Below is a small trained network, with its code and all its weights. Each question gives an input and a class and asks what happens when units are switched off, that is, made to give their printed mean instead of their output.

import numpy as np


def w(rows, s, z=0):
    codes = np.array(rows[::2]) - 128.0
    scale = np.full(codes.shape[1], s)
    scale[-1] = z or s
    return codes * scale


def f(y):
    return y / 2 * (1 + np.tanh(0.7978845608 * (y + 0.044715 * y**3)))


def log_softmax(a):
    a = a - a.max(-1, keepdims=True)
    return a - np.log(np.exp(a).sum(-1, keepdims=True))


def net(x, mask):
    res = np.array(x, float).reshape(1, 6) / 4 @ E
    y = f(res @ A[0][:, :-1].T + A[0][:, -1])
    res = res + np.where(mask, y, B[0][:, -1]) @ B[0][:, :-1]
    return log_softmax(res[-1] @ U[:, :-1].T + U[:, -1])


A, B = {}, {}
E = w([
[128,128,127,128,126,128,128,131],'x0',
[139,205,137,169,115,153,31,119],'x1',
[128,128,129,129,127,126,127,128],'x2',
[90,220,79,111,129,153,222,140],'x3',
[109,169,134,3,143,106,101,121],'x4',
[126,128,128,128,132,129,127,123],'x5',
],0.012)
A[0] = w([
[138,139,121,73,136,136,176,129,100],'n1',
[128,227,117,184,114,143,181,139,6],'n2',
[163,102,127,215,122,151,118,139,130],'n3',
[123,146,107,145,122,132,77,132,175],'n4',
[136,83,145,147,112,111,155,144,66],'n5',
[120,167,140,97,144,125,178,128,118],'n6',
[139,217,123,130,122,141,89,128,28],'n7',
[131,110,118,226,116,140,209,136,40],'n8',
[144,18,125,120,124,115,194,135,78],'n9',
[135,150,143,68,125,124,75,119,49],'n10',
[103,124,124,95,120,113,154,135,105],'n11',
[101,112,140,174,108,114,113,144,127],'n12',
[164,3,148,64,124,118,48,135,108],'n13',
[146,94,122,231,123,140,195,123,159],'n14',
[141,203,123,128,115,128,55,138,76],'n15',
[136,210,118,162,136,133,128,126,124],'n16',
[166,141,152,155,171,124,105,129,114],'n17',
[145,105,131,83,115,116,193,142,139],'n18',
[139,119,147,145,112,131,119,115,103],'n19',
[125,114,132,212,111,115,17,127,136],'n20',
[146,117,138,142,138,154,117,110,121],'n21',
],0.018)
B[0] = w([
[131,121,69,129,109,130,125,112,171],'n1',
[192,135,245,136,170,137,126,110,166],'n2',
[192,124,94,109,108,128,127,111,214],'n3',
[158,124,153,155,146,129,138,132,187],'n4',
[145,127,153,152,136,134,139,79,149],'n5',
[122,110,77,129,108,130,111,142,177],'n6',
[31,122,64,121,112,115,126,136,156],'n7',
[3,122,78,126,121,109,122,143,185],'n8',
[167,138,201,126,155,147,114,137,213],'n9',
[160,127,188,149,157,148,130,123,154],'n10',
[136,139,89,160,103,109,131,153,154],'n11',
[163,122,120,128,108,138,131,137,163],'n12',
[11,139,162,130,150,128,141,132,253],'n13',
[89,138,207,127,163,133,131,130,244],'n14',
[66,131,203,126,154,127,147,131,176],'n15',
[75,122,137,116,131,124,126,135,177],'n16',
[173,122,107,119,126,146,130,138,151],'n17',
[107,127,75,123,112,111,135,118,199],'n18',
[162,138,90,109,146,132,141,174,139],'n19',
[220,127,98,128,110,128,118,118,242],'n20',
[155,135,130,137,104,101,132,138,144],'n21',
],0.029,0.019)
U = w([
[139,172,254,173,185,144,118,122,143],'0',
[11,168,142,140,138,103,135,149,199],'1',
[211,140,58,144,57,114,103,139,3],'2',
],0.0079,0.0029)

Each question gives the input, the list of numbers given to net, and the class t.
The units are the neurons (one row each of A and B). Each row of codes is followed by its name. A weight is (code - 128) times the scale printed after its matrix; where a second scale follows, it is the last column's (A, B and U).
mask holds one flag per neuron, in row order. A switched-off neuron (its flag False) gives its mean, the last column of its row in B, instead of its output. The means were averaged over made-up inputs and are rounded, as every weight is.
A unit's drop is (log p(t) with every unit on - log p(t) with that unit switched off) / (log p(t) with every unit on - log p(t) with every unit switched off).
The circuit of an input: a set's keep is (log p(t) with only the set's units on - log p(t) with every unit switched off) / (log p(t) with every unit on - log p(t) with every unit switched off). Starting from the 12 units with the biggest drops (on a tie, the unit counted first), units are removed one at a time, each time the one whose removal leaves the highest keep (on an exact tie, the one counted first), for as long as the keep stays at least 0.8.
units of the circuit, in order: the units of the circuit, biggest drop first
k most important neurons: the k neurons with the biggest drops, biggest first
drop of u: that unit's drop, to one decimal
input [2,8,2,-8,-3,-4], class 2: units of the circuit, in order	(n20)
input [8,7,0,1,4,-2], class 1: 3 most important neurons	(n7 n9 n2)
input [-6,-6,-4,2,-8,-1], class 1: 3 most important neurons	(n8 n2 n20)
input [-3,1,1,-4,-5,-4], class 2: 2 most important neurons	(n20 n3)
input [0,-1,0,5,-8,3], class 1: 2 most important neurons	(n8 n20)
input [-5,3,-6,-8,-8,-4], class 2: 2 most important neurons	(n20 n3)
input [-2,-4,4,-8,2,-2], class 1: 2 most important neurons	(n13 n2)
input [2,1,-8,-8,-1,-7], class 2: 2 most important neurons	(n20 n14)
input [-2,-3,-2,2,2,8], class 2: 2 most important neurons	(n13 n14)
input [-3,-3,-6,8,1,2], class 2: 2 most important neurons	(n13 n14)
input [-4,6,-2,2,7,6], class 1: drop of n7	6.3
input [8,-7,-5,3,2,1], class 2: drop of n13	0.3
input [2,-7,-4,-8,8,6], class 1: drop of n13	4.2
input [7,8,-4,-4,-6,-5], class 2: drop of n20	0.1
input [-8,-4,4,-6,7,4], class 1: units of the circuit, in order	(n13)
